Each row has a class, written as a number after it.
[-19 -14  24  19  67  26 -18  10  40 -33   3  23  28 -36 -27  -4  -9  16
  17   6  11 -17 -21  12  12   1 -18  26 -22  25  -3   5  -9  30 -18  -3
 -15]	0
[-27  17   9 -11  12   7 -16  40   1 -11  13  34   1  -4  22  27 -13  19
  17  16  34  15  -8  11  35 -14 -34  38  -4   6 -37  -1  -4   4  -2 -42
  -2]	2
[  5 -15   6  -2  47  39   2  36   5   7  12  25  33 -39 -24   1 -25   5
  -9 -16 -24   5  -8   8  10 -35 -33  21 -10   9  23  28 -33  28 -15 -32
  -3]	0
[-15 -43  16 -12  22  25 -21  22  15  11  14  -1  13 -18 -36 -31 -33  21
  14  -4   1  -6  21  11   8   0 -12   2  -2   2   0 -14  -5   3 -15 -27
   2]	5
[ 11 -18  -6   1  54  18 -25  -7 -10 -28   5  27  33 -23 -42  29 -10  52
  24  21  -7 -42 -23   3  -2 -20  -8  28 -22   2 -13 -13  -9  23 -16  -5
  -7]	3
[-16  -1  27  -6  41  20 -11  39  34 -24   2  27  22  -8  -8  17 -21   3
  14   1   7 -45   8   1  19  -6   3  25 -18  11   7   0 -12  49   5 -59
  -5]	10
[-21  14  10   0  16  32 -25  10  -8 -20   9  40   9  -7 -15  21 -11  -2
   5   1  -2  -1  -9 -14  12  -6  -3  30 -26   3 -11 -27  -9  25  -4 -34
  -9]	3
[-11 -13  11 -14  16   5   6   7  22 -37  12  12  17   7 -28   7   1 -13
   2  25 -15  -1  -9   4   8 -25  -7   0  11  10   0 -12 -24  31   4 -25
  -1]	12
[-25  14  49   2  70 -24  11 -17  40 -32  -2  11  -5  -1 -31  59   8  11
  35 -17  54 -30 -27  27  -5  -9  16  54 -43  16 -44 -21  55   5 -19   2
  -9]	12
[-32 -14  48  38 -12   9  14 -38  44  40  12  10 -13  28 -18  -5 -15 -18
  59  36  33 -21  59  -3   6  24 -23 -20 -71  21   8  -6  -1  27   6 -23
 -31]	11
[-11 -20  -5 -14  52 -17  22 -21  17  39   5  32 -22  -7 -41   5  -5  48
 -11 -19  -7 -15   8 -28   2  38  -7 -18  38 -15  40  44  27 -70 -42 -14
 -16]	6
[ 25 -24  16   3  27  -7   5 -20  22 -34  11   2   0 -18  -4  48  -6  45
  41 -22  61 -21 -22  -4  13  35 -27  48 -10 -21 -11   6  32   6 -40  21
 -39]	10
[-22   6   7 -12   3  30 -16   0   3  -8  19  22   4  -6 -38   5 -21   2
 -25  -4   5  -3  -2 -14  21  10  -3   5  21  22  -8   8 -13 -24 -35 -34
   7]	2
[ -2  -9 -17   5  24   3 -64 -33  31 -66  35  -4   6 -34 -37 -36   3  12
  37  35  53  -6 -37  21 -20  57  25 -15   3  19  35 -21   1 -18 -17  31
 -11]	0
[ 13  27  -2 -28 -11  57 -49  -5 -29  -6  -4  -8 -67 -30  -1  53 -32   9
  23   2  58  40 -29 -18   0  27  30  21   5 -26 -15 -23   7 -15 -37 -51
 -10]	8
[  3   5   1 -65   7  39 -42  70  25   9  -4 -15  -4  -5  59  15  19  36
  21  -5  70 -26  -3  -8   4  44   7 -17  20 -78 -25 -64  -3   1 -28 -34
   7]	5
[-27  44  -7 -70  18  26 -20 -32 -21  12  37  20   3  -2   4  31  -2 -70
  24  50  39   0  16 -13  14  53 -10 -32 -16   2  15 -50 -22  -3 -17 -62
  -1]	6
[-17  -5 -15 -30 -31 -24  -3 -28 -40   1  16  21  -8   6  15   9  -6  -4
  55  76 -30  64  50 -21  22  37 -33  -5 -28 -13 -13 -10  -3 -33  22 -57
 -24]	3
[ 20  31  34  12  82  47 -61  33  14 -18  26 -28  -6   8   0  34  11 -17
  13 -66  90 -21 -21  34  18 -30  37 -35 -16 -23   3 -34  13   9 -49   5
  30]	7
[-75  -4   4   6  28 -21 -14   8  66  -2  39  14  15   8  17  -3   3  -5
  36  33  36  27  -8  -7  34  19   4  59 -28  -2 -76 -44  16 -26  -7 -21
 -10]	7
[ -3  -6 -39 -32 -14   6  -7   4  -1  -4  19  27  34 -20 -36   4  -3  32
   6  29   6   4   1   7  19  -3 -42  20   5  11 -18  13 -19   9 -10 -35
  -6]	2
[ -3   7   2  -7  42   7 -15  10  17 -25  12  11  37 -16 -18  10 -10   0
  24 -14   6 -15 -27   7  23  -6  16  -5 -28   4  -5  35  -6  49  -4 -18
  -4]	10
[  -8  -12  -19   27   36   -3    7  -66   34   14   50    5   37   -7
   -6  -28   -9  -20   28   35   30 -114   -6   10  -35   34   37  -57
  -20  -13   -7  -39   24    3   -2   26  -10]	8
[ -9 -20  17   9  31  23   5  11  12   4  -8  20  22  -5 -12  -7 -27 -24
  -2  12 -34   6  18   6   6 -29 -18  29 -31  -7 -34  11  -6  47   6 -29
  -1]	8
[-29  -9  24 -38  42  40 -32  35  -6 -27  -1  49  10  -5 -13  15 -12   8
  34  13  11  24 -16   7  13 -24 -21  60 -45   5 -27 -24 -26  43  -5 -20
  -7]	1
[-17 -24  47  49  59 -24  39 -22  71 -40 -22  -3  -4 -27  51  27  -8 -24
  48  -4   7 -34 -10  -5 -29  31  18  39   4  21 -62  -5  37 -38  16  21
  -3]	1
[-18   2   9  -5  15  26 -13   7   2  -4   8   7   7   2  -1  13 -17  17
   2   1 -18 -15   9  -2  33   3  -3  11 -10   4   8 -10  -7   6 -17 -34
  -8]	7
[-42  -1  42  78  36  71 -21  33  96  41   7 -56 -21 -29 -10  -9   2   7
  21 -66  72 -43   2 -25  34  23  55 -35   4  -2 -22 -50  27 -21 -55 -63
 -10]	7
[-14   3  13   6  37  16 -22  19  13 -12   2   5  21 -14 -42   2   2  18
 -10  -3  -2   2   0   6  16 -26  12  -1   7  13 -17  22  -6  -2 -23 -29
  14]	2
[  0  -1  41 -18  36 -44 -18 -37  15 -61 -21 -22 -44  -1   3  -4 -10  62
  24  12  15 -96   6   6   6  87  26   2   0   3   7 -28  79 -44 -13   3
  -6]	10
[-19   3   9 -28  40  32  -7  28  -1 -18   7  45  23   9 -23   4  -3  -1
   1   3  23 -15  -8   7  21 -19 -30  30 -18  14  12 -24 -22  31  -4 -20
  -6]	1
[-21  -8  -8  -2  18   1  24  19  10  -7   2  11  28 -25 -27   8   7   0
   5  -2 -27  30 -23 -15   7 -21   6  39 -12  11  -8  26 -11  18   0 -54
   1]	4
[-64   1  50  26  34   8 -38  -7  29  22   4  37 -17 -19 -27 -11 -10 -10
   9 -59  61  -3  22  -4 -20  31  12  25 -49   0  12 -42  50 -13 -30 -24
 -28]	11
[-49  -4  25 -44  26  69 -67  30 -39  30 -17  25 -12  27  20  13   9   5
 -20 -22  30  59  31 -16  19 -12  38  42 -12 -55 -53 -57   7 -18 -42 -13
   9]	8
[-21  -9  12 -35  -1  25 -11  16   6  27  13   5   4   3 -24   1 -21  -4
   5  18  15  26  17  -9   9   0 -13   3  -8 -11 -13 -10 -21   0 -15 -23
   3]	5
[-41 -14 -52 -34 -49 -29  -4 -41  -4 -12  46  26   0  -2   3 -53  11 -15
   9  36  15  47  11   1   8  24 -13   0  33   3 -38 -42   2 -25  38  16
   4]	5
[-42 -20   5  31  43 -22  34   8 -10 -16   9  49  -2  16  71 -14 -11  -7
  10 -13 -14 -12  21  12  17 -18  11  19  53  33  -3 -10  18 -51  59 -16
   5]	1
[-37 -11 -28 -27 -40  13 -28  -8  -4 -38  42  12 -23 -25  21 -43 -15   6
  38   3  34  45  -2   2   4  50  19  32   6   7 -11 -65  18 -18  27 -41
 -19]	9
[ -9 -15  14 -35  17  21 -29  -6 -10  -9   0  16  29  -3  -7  16   1  23
   6  12   8 -21  20   8  23  -8 -32  32 -31  16  14 -36 -15   4 -26   4
  15]	11
[ -1 -18  28 -26  46  38 -11   3  -7  -7  -6  -1  38 -17 -25   9 -14   8
   2   3  -3  -6  29   5  -1 -13  -8  -8 -33   3  30  -5 -18  10 -19  -4
   2]	9
[-21  -1  36   9  32  36 -30  17  10 -44  -6  40   6 -16 -29  26 -21  33
   0   5  -3 -22  -8   2  17 -12 -11  29  -2  22  -6  10 -16  26 -25 -26
  -8]	2
[-26  -4  20   7  23  20  -9  29  26 -17  18  17  28 -12 -22  -3 -13  26
  -2   6  -9 -46   5  -4  26  13  -3  12   8  11   8  -8  -2   0 -28 -64
 -12]	2
[-38  -7 -11  20  13 -34 -10 -34  73 -47   7 -33 -39 -21 -15 -36  43  60
  18  36  66 -39 -71 -21  17  46  27 -21  32  24 -32 -37  39 -75 -18  57
  25]	4
[ 35  14 -11 -16  19   6 -10 -65 -15 -33  43 -47  23  14 -31   6  -4 -23
  46  36  50 -22   8  18 -16  51  59 -64 -11  13  56  -5  -1 -18  -8  -6
  -6]	9
[ -8 -21  28   9  27   2  28   1  31 -23   4  18   0 -11 -42  14 -27   4
   6  17 -23 -25 -18   4  -2 -34 -22   9  -1  22  -2   7 -13  33   4 -27
  -9]	12
[-21   9  35  36  41   6 -30  25  40 -36  -1   8 -36   5 -28 -15 -14 -18
   2 -32  62   5 -44   2 -32  14  42  -9   0   8  19  23  16   2  -5 -13
   5]	4
[-32  31  23 -11  15 -11 -58 -20  33 -36   2 -36  -2 -28  22  33  24 -36
  43  22  89  47 -13   1  -9  60  27  21 -19  -8 -84 -42  35 -56 -35   5
   9]	2
[-25 -10   7  26  32  34 -32  40  25  -8   5  14  34 -28 -20  -2  -9  28
   4  -5  25 -13 -18   9  12 -25  -6  16   4   8 -22   3 -16  25 -19 -23
  -9]	2
[-21  -2  30  -9  69  40 -49  10  66 -59  57  44 -13  -4  20  21 -35   3
  57   9  76 -89 -27  22 -14  63  57  22  -1  32   9 -47   0 -21 -21 -32
  11]	0
[-41   1  42  34  70  17 -54  53  46 -38 -23   4  13  -1  19 -34 -20   0
   2 -22  28 -31 -36   4  -6  26  39  22  -2  -8 -21 -29  12  51   3 -59
 -12]	11
[-21  33 -33 -28 -31  17 -30   6  19   0  -6  15  -4  22  42  41  39  31
  18  26  54  19  10   0  45   2 -13  -7  -1  -1   0  -9 -20 -13   2  31
  10]	7
[-40  34  74  68 -27  51 -29  25   3   5 -38  15 -37 -13   5  -4 -18 -37
 -28 -76  13  37  12  -6 -18  -9   3   9 -28  -6  -5  19  19  42 -10   6
 -35]	2
[-29   1  11 -20  18  16  -6   2  12  11  16  23  -3 -15 -12  -7 -32  -9
  14   8 -22 -13  -2  -3  12  27 -13  18 -21  16  24   2  -4   5 -12 -36
 -10]	6
[ -1 -20 -10  -8   8  48 -31  35   8  -6   9  32   6  -9  -9   5   4  30
   6  -6  10  -5   4  -8  15 -25 -19  23  -2 -10 -25 -36 -22  17  -6 -18
  11]	3
[  9  15  17 -37  25  15   1 -15   4 -37  -1   4  17  -6 -32  15   2   1
  -2  19  -4 -23  13   3 -17   8  13   0 -27   3  28 -11  -6  23   0 -11
   3]	9
[  2   2   8  44  36 -78  23  27  42 -43   1  50  14 -32  16   0 -13  46
  14   0 -12 -55 -16  32 -25  -5 -47  17  -2  -6  24  58  43   8  31   3
 -29]	2
[-11 -20   5 -10   0   1  13  27   7  -5   8  17   4  11 -47 -28  -6  20
 -10  19 -19  11 -14 -13   8 -12 -32  14 -14  -2  30  25 -20  23  -7 -24
  -7]	4
[-14 -18  13 -10  18  19  12  20  15   0   0  13  10  -3 -44  -4  -3  10
 -10   5  -7  -6 -11 -18   3 -10 -13  12 -12   3  12  13 -18  15 -21 -31
   2]	4
[ -2  -3   9 -33   6  41 -21  11   3   0  13   5  15 -12 -23  16 -10   1
  11   3  13   5  -1   5   5 -17  -1   8 -15  -6 -12 -15 -27  30 -16  -3
  13]	5
[  8  26  39   2  81   6  -3   1  30 -29 -42 -68  10 -23  27  21  53  43
  -5 -25  40 -87   0   3 -15  24  74 -21   9 -27  -9 -64  59 -34 -21  10
  19]	9
[-16  25  18 -19  15 -21  -3 -17  14 -26  -8  24 -43  20  36  30  26  38
  32  49  40 -40  19   4  11  27  -1 -20  15 -11 -61 -21  29 -20  13 -14
   6]	2
[ 10 -17   6 -13  14  23   4   4  16   4   6  -8  11 -14 -43  -1 -12  20
  28   6 -10 -18  15  13   9  -9   5 -10 -10   4  -6   6  -9  35  -2 -36
   5]	5
[ -2   6   2 -33  51  22 -10  -5   4 -13   0  20  11 -14 -30   7   6  -2
   7  14 -27 -20  -5   5  12  -6  -7   1 -10   5  -1  -1 -13  45  -8 -27
  10]	6
[-15 -25   9 -11   9  34 -33  28  24 -14 -21   8   9 -26 -19 -13 -13  38
   2  13   0 -10   8   7   6 -15 -15   0  13  10   4 -10 -24  20   1   4
  12]	5
[-20 -18   4 -34  11  30 -16  29  14  -9  21   9  34   1 -25  -2  -6 -10
   6  30   6  23  20   1  28 -15 -12  22   5   3 -13 -30 -38  22  -6 -44
  11]	5
[ 28  15  -1 -43  34  25 -14 -24 -72  -6   1   2 -19 -13  -4  15 -10  48
 -25 -69 -16 -65 -13  21  11   7  31  18  -7 -31   8 -31  67 -18 -44  -3
  12]	8
[-17 -16   0 -26  20  11  11   6  18 -13  19  20  29  -7 -38   9  -6 -12
 -12  -3  -8  10 -13  -4  16 -22 -22   1  10   9   2  -3 -21   6 -19 -21
   2]	12
[-24   4  -1   6   1  22  -7  36  31  -3  19  19   8   9 -16 -11  -3  11
 -20 -11 -22   3 -13  -5  24 -35  -4  38 -10  -9 -11 -10 -18  38  -4 -17
  -2]	7
[-49  15  58  22  31 -22   7  -6  46 -36  -1  77 -21  -1 -52  45   5  49
  10  56 -15  12 -29 -54 -13  19 -11  34 -23 -43 -17  41  -1  27 -36 -17
 -73]	2
[-23 -11  -2  -7  10  21  -6  18   9   5  12  36  -2 -15 -17 -17 -18  23
  29  12 -20   3  -5   7  29  -5 -43  26 -24  11  16   8 -14  51   4 -32
 -23]	6
[  0 -29  13 -21  51  33 -24  28   8  -4   4   7  31 -22 -34   4  -9  40
  12 -21  18 -31  11  20  16 -15 -11   6  -1  -5   7 -16  -3  17 -28 -19
   8]	5
[  5  -4  33  22  46  19   6  20  32 -20  -4   9  20 -29   3   8  -9  -8
  18   5 -26 -20   9  20   4 -22 -17  10 -28  25  20  24 -17  34   7 -11
   2]	0
[-29  11  30 -17  19  45 -44   0  22  26  -8 -52   3  -9 -13  20  22 -25
  33   3 112  17 -11 -16  -2  44  15 -15 -49 -15 -26 -48   7 -25 -62  -1
   4]	4
[  1   0 -22 -17 -10  17  -4 -29   7  21  21   5  14 -14 -61 -34 -24 -30
   8  18 -27  -6 -15   9 -26   6  -7   1 -33  14  10  18 -21  53   3   0
  -7]	6
[ -4 -28 -20  24  41 -18  37  -4  38 -19  29   8  33 -13 -17  -4  18 -10
  39  12  11 -10 -22  31  -2 -61  -7   2   8   6 -65 -16   0  63  41 -25
  -5]	12
[-32  22  21  50  47  -7  10 -17  32 -39  14  67 -22   2   4  27  -1   5
  72  31  44 -26  -3  43 -21 -16  25  59 -39  38 -25  -1  20  75  66 -33
 -40]	0
[-13 -33  -6 -38  -4  21  25 -15  -7  21   0 -21  39  -9 -48 -23  32  20
 -64 -33  -5 -38  17 -40   3  46 -16  32  21 -22  17 -58  23 -49 -69 -12
  -4]	4
[-35 -18  -3  29  23   5  18  43  44 -10   3  23   5 -17 -32 -28 -12  27
 -17 -19   1 -14 -39 -14  13 -11  -5  29  19  24  15  22  -1   8   3 -46
  -4]	4
[-13  -6   8  -9  19  16  -6  18  26 -38   9  -2  28   0 -31  -7  -1 -10
  -7  21  -4 -10 -32 -14   6   9   7   6  -3  16  27   6 -29  12 -19 -25
  11]	4
[ -6 -10 -19 -20  21  -5  -8 -48  26  23  14   0  31  19 -49 -46   4  -4
 -31  46  -7 -66   4 -15 -31  36  30 -54  -6 -32   2  -7   6 -23 -27  42
   7]	8
[   5   39    7    0  -29  -54   22   11   31  -54  -53  -27  -63   15
   93   24   49   34   52   43   11   18   -9   26    9   -7   16   40
   14  -16 -102  -14   42   32   87   21   21]	5
